Below is a small trained network, with its code and all its weights. Each question gives an input and a class and asks what happens when units are switched off, that is, made to give their printed mean instead of their output.

import numpy as np


def w(rows, s, z=0):
    codes = np.array(rows[::2]) - 128.0
    scale = np.full(codes.shape[1], s)
    scale[-1] = z or s
    return codes * scale


def norm(h):
    return h / np.sqrt((h * h).mean(-1, keepdims=True) + 1e-5)


def f(y):
    return y / 2 * (1 + np.tanh(0.7978845608 * (y + 0.044715 * y**3)))


def log_softmax(a):
    a = a - a.max(-1, keepdims=True)
    return a - np.log(np.exp(a).sum(-1, keepdims=True))


def net(x, mask):
    res = np.array(x, float).reshape(1, 5) / 4 @ E
    u = 0
    for l in range(2):
        y = f(norm(res) @ A[l][:, :-1].T + A[l][:, -1])
        res = res + np.where(mask[u : u + 13], y, B[l][:, -1]) @ B[l][:, :-1]
        u += 13
    return log_softmax(norm(res)[-1] @ U[:, :-1].T + U[:, -1])


A, B = {}, {}
E = w([
[254,88,189],'x0',
[100,70,94],'x1',
[96,96,118],'x2',
[93,190,54],'x3',
[74,101,164],'x4',
],0.0075)
A[0] = w([
[204,226,129,136],'0.n0',
[109,210,128,89],'0.n1',
[174,163,47,234],'0.n2',
[68,114,77,120],'0.n3',
[228,85,192,43],'0.n4',
[137,210,105,67],'0.n5',
[106,60,160,81],'0.n6',
[246,113,147,43],'0.n7',
[156,24,207,206],'0.n8',
[27,137,2,121],'0.n9',
[61,164,195,247],'0.n10',
[155,52,47,231],'0.n11',
[253,166,24,216],'0.n12',
],0.01,0.0015)
B[0] = w([
[166,164,182,186],'0.n0',
[149,81,138,163],'0.n1',
[114,249,234,178],'0.n2',
[7,123,77,170],'0.n3',
[11,43,103,216],'0.n4',
[154,113,156,163],'0.n5',
[80,180,106,149],'0.n6',
[45,162,47,201],'0.n7',
[184,4,207,221],'0.n8',
[141,106,64,254],'0.n9',
[57,85,39,168],'0.n10',
[113,134,217,165],'0.n11',
[171,163,188,209],'0.n12',
],0.0043,0.0069)
A[1] = w([
[191,83,155,100],'1.n0',
[134,202,161,100],'1.n1',
[140,94,147,181],'1.n2',
[140,59,122,131],'1.n3',
[176,83,125,137],'1.n4',
[14,151,121,250],'1.n5',
[146,175,130,218],'1.n6',
[121,143,106,84],'1.n7',
[157,66,148,136],'1.n8',
[183,172,138,63],'1.n9',
[162,156,106,113],'1.n10',
[128,4,176,180],'1.n11',
[162,155,71,89],'1.n12',
],0.014,0.0023)
B[1] = w([
[56,70,120,171],'1.n0',
[176,141,162,162],'1.n1',
[109,166,141,157],'1.n2',
[127,183,211,171],'1.n3',
[29,118,114,151],'1.n4',
[185,52,73,230],'1.n5',
[155,142,64,155],'1.n6',
[107,82,158,131],'1.n7',
[58,106,193,177],'1.n8',
[124,178,102,148],'1.n9',
[153,147,179,132],'1.n10',
[102,181,166,255],'1.n11',
[114,148,254,137],'1.n12',
],0.0089,0.0091)
U = w([
[109,66,67,232],'0',
[47,107,253,10],'1',
[172,187,166,133],'2',
],0.019,0.0011)

Each question gives the input, the list of numbers given to net, and the class t.
The units are the neurons (one row each of A and B). Each row of codes is followed by its name. A weight is (code - 128) times the scale printed after its matrix; where a second scale follows, it is the last column's (A, B and U).
mask holds one flag per neuron, layer by layer. A switched-off neuron (its flag False) gives its mean, the last column of its row in B, instead of its output. The means were averaged over made-up inputs and are rounded, as every weight is.
A unit's drop is (log p(t) with every unit on - log p(t) with that unit switched off) / (log p(t) with every unit on - log p(t) with every unit switched off).
unit that matters most: the unit with the biggest drop
top k neurons: the k neurons with the biggest drops, biggest first
k most important neurons of layer l: the k neurons of layer l with the biggest drops, biggest first
drop of u: that unit's drop, to one decimal
input [2,8,4,4,-6], class 2: top 2 neurons : (0.n8, 0.n4)
input [-1,3,5,7,-7], class 2: 2 most important neurons of layer 0 : (0.n4, 0.n2)
input [-5,6,0,-6,-6], class 0: unit that matters most : 0.n3
input [8,-3,1,3,-2], class 1: top 2 neurons : (0.n4, 1.n0)
input [6,-7,-8,-8,-7], class 1: top 3 neurons : (0.n4, 1.n0, 1.n4)
input [-7,-8,3,0,-7], class 2: 2 most important neurons of layer 0 : (0.n4, 0.n7)
input [1,4,7,7,-6], class 2: 2 most important neurons of layer 0 : (0.n4, 0.n12)
input [0,7,5,0,-8], class 2: drop of 0.n12 : 0.5
input [7,-3,-3,-4,-6], class 1: drop of 0.n4 : 0.1
input [-7,-8,8,-5,5], class 0: drop of 0.n9 : 0.0
input [1,-7,6,3,1], class 2: drop of 0.n8 : 0.2
